Below are the code and all the weights of a small trained network. Each question names an input and a class and asks about switching units off, where a switched-off unit gives its printed mean instead of its output.

import numpy as np


def w(rows, s, z=0):
    codes = np.array(rows[::2]) - 128.0
    scale = np.full(codes.shape[1], s)
    scale[-1] = z or s
    return codes * scale


def f(y):
    return np.maximum(y, 0)


def log_softmax(a):
    a = a - a.max(-1, keepdims=True)
    return a - np.log(np.exp(a).sum(-1, keepdims=True))


def net(x, mask):
    res = np.array(x, float).reshape(1, 4) / 4 @ E
    y = f(res @ A[0][:, :-1].T + A[0][:, -1])
    res = res + np.where(mask, y, B[0][:, -1]) @ B[0][:, :-1]
    return log_softmax(res[-1] @ U[:, :-1].T + U[:, -1])


A, B = {}, {}
E = w([
[57,172,201,163,245,254,198,149],'x0',
[50,26,27,217,102,122,212,178],'x1',
[133,122,126,134,129,123,132,125],'x2',
[229,176,105,193,31,222,234,29],'x3',
],0.0057)
A[0] = w([
[42,62,166,59,229,43,10,238,14],'n1',
[179,87,61,94,20,32,68,108,7],'n2',
[81,161,172,161,200,206,181,149,84],'n3',
[210,176,123,189,56,187,205,45,4],'n4',
[206,253,230,26,159,127,42,67,18],'n5',
[198,229,202,53,143,135,60,72,133],'n6',
[61,168,189,163,219,205,180,135,52],'n7',
[69,168,184,154,218,224,175,142,46],'n8',
[216,163,107,191,46,192,207,46,82],'n9',
[35,16,3,237,115,127,220,177,4],'n10',
],0.0052,0.0033)
B[0] = w([
[31,203,58,60,189,93,166,21,254],'n1',
[206,170,185,205,62,3,63,24,197],'n2',
[193,147,165,188,60,33,68,63,206],'n3',
[27,189,40,50,207,93,156,25,211],'n4',
[113,9,218,109,100,149,245,114,219],'n5',
[96,44,193,116,115,169,217,151,223],'n6',
[202,154,159,186,57,19,76,37,211],'n7',
[191,150,159,185,59,6,65,43,211],'n8',
[24,185,66,69,187,104,144,59,236],'n9',
[118,44,225,113,106,129,230,101,242],'n10',
],0.0059,0.006)
U = w([
[53,194,70,81,210,114,134,93,71],'0',
[214,145,148,184,54,63,61,109,84],'1',
[119,1,178,120,112,163,205,140,77],'2',
[133,138,119,129,127,144,111,143,254],'3',
[161,144,103,138,151,205,80,209,208],'4',
[198,147,79,152,164,226,54,228,73],'5',
[166,144,89,148,143,239,48,215,76],'6',
],0.0099,0.012)

Each question gives the input, the list of numbers given to net, and the class t.
The units are the neurons (one row each of A and B). Each row of codes is followed by its name. A weight is (code - 128) times the scale printed after its matrix; where a second scale follows, it is the last column's (A, B and U).
mask holds one flag per neuron, in row order. A switched-off neuron (its flag False) gives its mean, the last column of its row in B, instead of its output. The means were averaged over made-up inputs and are rounded, as every weight is.
A unit's drop is (log p(t) with every unit on - log p(t) with that unit switched off) / (log p(t) with every unit on - log p(t) with every unit switched off).
The circuit of an input: a set's keep is (log p(t) with only the set's units on - log p(t) with every unit switched off) / (log p(t) with every unit on - log p(t) with every unit switched off). Starting from all 10 units, units are removed one at a time, each time the one whose removal leaves the highest keep (on an exact tie, the one counted first), for as long as the keep stays at least 0.8.
units of the circuit, in order: the units of the circuit, biggest drop first
top k neurons: the k neurons with the biggest drops, biggest first
drop when u is switched off: that unit's drop, to one decimal
input [-1,-7,-4,3], class 2: top 2 neurons	[n5 n6]
input [-7,1,-7,7], class 0: units of the circuit, in order	[n9 n4]
input [6,-4,2,7], class 0: top 2 neurons	[n4 n9]
input [2,-6,1,-1], class 2: units of the circuit, in order	[n5 n6]
input [0,-5,3,7], class 0: top neuron	[n4]
input [8,7,-8,8], class 0: top 3 neurons	[n4 n9 n2]
input [2,-8,-6,7], class 2: top 2 neurons	[n5 n6]
input [-7,4,2,8], class 0: top 2 neurons	[n9 n4]
input [7,-8,-3,-5], class 2: top 3 neurons	[n5 n6 n2]
input [6,-6,-3,-2], class 1: top 4 neurons	[n8 n7 n3 n10]
input [8,-2,-3,7], class 1: top 4 neurons	[n8 n7 n3 n1]
input [7,-8,-5,7], class 2: top 4 neurons	[n5 n6 n1 n2]
input [3,4,5,5], class 0: top 3 neurons	[n9 n4 n5]
input [0,-2,2,-1], class 4: top neuron	[n10]
input [3,5,5,6], class 0: top 4 neurons	[n9 n4 n5 n6]
input [0,2,2,-1], class 4: drop when n7 is switched off	0.1
input [8,1,5,0], class 1: drop when n2 is switched off	0.0
input [6,-6,-6,-4], class 1: drop when n3 is switched off	0.3
